Each row is followed by roughly how far along a hidden order it lies, from 0 to 15. A new part has a new order.
(in the rows, 100 means zero)
[106 100 102 117  82  76  74  70  16  95 111  94  98  81 106  98 119 138
 105 102  87  78 109  96 101  90  98  79 109  76 106 120  96  97  99  55
  93 100 103 110  87 106  95 101 125 103  96 113 104  61  99  97  82 103
  95  97 126 105 109 103  99 108  73  73  95 101 108 110  92 101  87] => 6
[175 116 101 101  98  79  98  85  81  89 102  95  90  94  88 110 106 118
 108  83 105  96  96  74 103  98  91 101 106  70 100 169  97 106 100   4
 102  92 104  96 113  99 101 106  91  86  97 123 104  84 101 114  84 104
 104  91 120  97 101 100  94 104  35  96 141  90  94  81  83 100  60] => 9
[148 100 107 102 104  87  79 117 116  91 120  92  98 106  99 112  99  90
 125  74 108 124 105  87  92 101  83 107 102  67  86 151 120 125 110  42
  92  97 112  93  56 123  98 104 104  94 104 131 102 115 100  90 100 100
 105 135  91  86 110 100  92  96  57  90 108 100 120  93  94 108 120] => 14
[139  55  92  75  99 109 109 112 112  92  89 104  82 105  89 104  89  69
 102  93  97  86  96  81 112  93  84  98  98  89  91 114 126 110  83  78
  96 102 117  93 150  68 112  96  93 101 118 125  94 132  84 107  98 113
 108  58  93  91  97 100  86  97  95  87 132  93  75  74  97 104  77] => 12
[107  74  98  94 102  68  89 138  80  88  93 103  97 102  80 108 115 131
  93  93  86  74 100  83  86  96  77  71  99 110 103 129 115  83 109  83
 101  81 105 102  84 116  97 117 105  95  87  67 104  90  83 108 103 104
 100  44 121 117 104  97 111  95  96 102 119 112  99 143  92 100 117] => 13
[ 59 113 101  92  95 106  96  64 156  96 112  93 100 116  82  95 132  92
 105 116 125  94 101 103 115  99  93  93  87  90 105  75 116 120 103 131
 107  83 108  90 124 144  99 123 102 118 114 122  97 109 100  87 118 103
  87  92  65 106 105  92  96  94 144 112  98  97  71 145  92 100 119] => 9
[ 95 115 101  99  98  83 118  88  96  92 102  87  96 114 106  95  72 121
 111 110  93  80 105 102 102 114 112  79 105 111 100 170 112  78 107 131
 101 105  94  90 105 117 101 111 126  94  77 158 108 134  83  81 109  96
 110 123 105 107  95 103 113 101  59 102 116  88  91 150 109 109  52] => 0
[106 114  91  95 109  67  97 171  70  83 113  91  82  97  98 108 100 135
  97  88 106   0  94 109 111 100 104  93 108  45  89  96  95  89 105 146
  92 107 102  94 116  56 113  97  86 113 116 119 102  90  98  99 110 107
 105 108  84 104 111  97  94  79 121 109  99  82 112 123  93 105 132] => 3
[ 88 114  95 117  84  90  49 120  53  88 115 100  88  49  92 108 122 117
 105  90  38  90 102 104 103 100 103  80 114  54 114  72  97  92  92  87
  98  97  91 108 134 112 116  87 116 120  98 153 107  73  97 121 105  96
 104 110  96 112 120 102  93 109 112  90 112 107  99 124  85  96 141] => 3
[ 78  94  99  68  86  69  91  97 115 103 102  90 102  67 102  76 105 107
  87 116  86 101  92 109 110 105  98  87 115  63 110  54  76  85  88 112
 116 108  98 106 191 117  96 107 136 108 109 132 111  57  97 123 113  97
 106  94  90 106  93  99 113  99 112 105  90 106  96 109 101 107 111] => 1
[127 122 104  97 102 122  87  81  59  97 102 104  89  90 109 104 126  89
 119  94 113 119  98  91 102  94 111 120  93 141 100  93  87  98 104  89
  87  94 115  99 140  99 100 101  83  93  91 150  99  83  95 118  93  95
  97 110 123  87 104 105 102 100  64  99  86  88 103  74 102 100 119] => 13
[ 94  89 109 109 101  90  97 132 114 102 106  95  97  83 101 115  72 101
 113  80  98 123 105 103  92  93  98  96  98  39  97 147  97 114 122  67
  83 123 104  84  72 128  95  90 109  97 111 136 106 109 115  73 101  92
  99 138  80  93 101 104  94 103  95  94  73 101 132  59 106 103 164] => 15
[ 74  71  94  99 106  90  72 110 117  88  97  99 101 106  91  94 130 108
  98 109  81  93 106  94  96 102  82 124  99  63  84 102 110  90  99 107
  99  95  97  94 110  93  89 133 110 106  98  32 101  72  87 105 106 108
  98  33 105 109 104 103 116  88  99 107 108 110 111 127  95  96 105] => 13
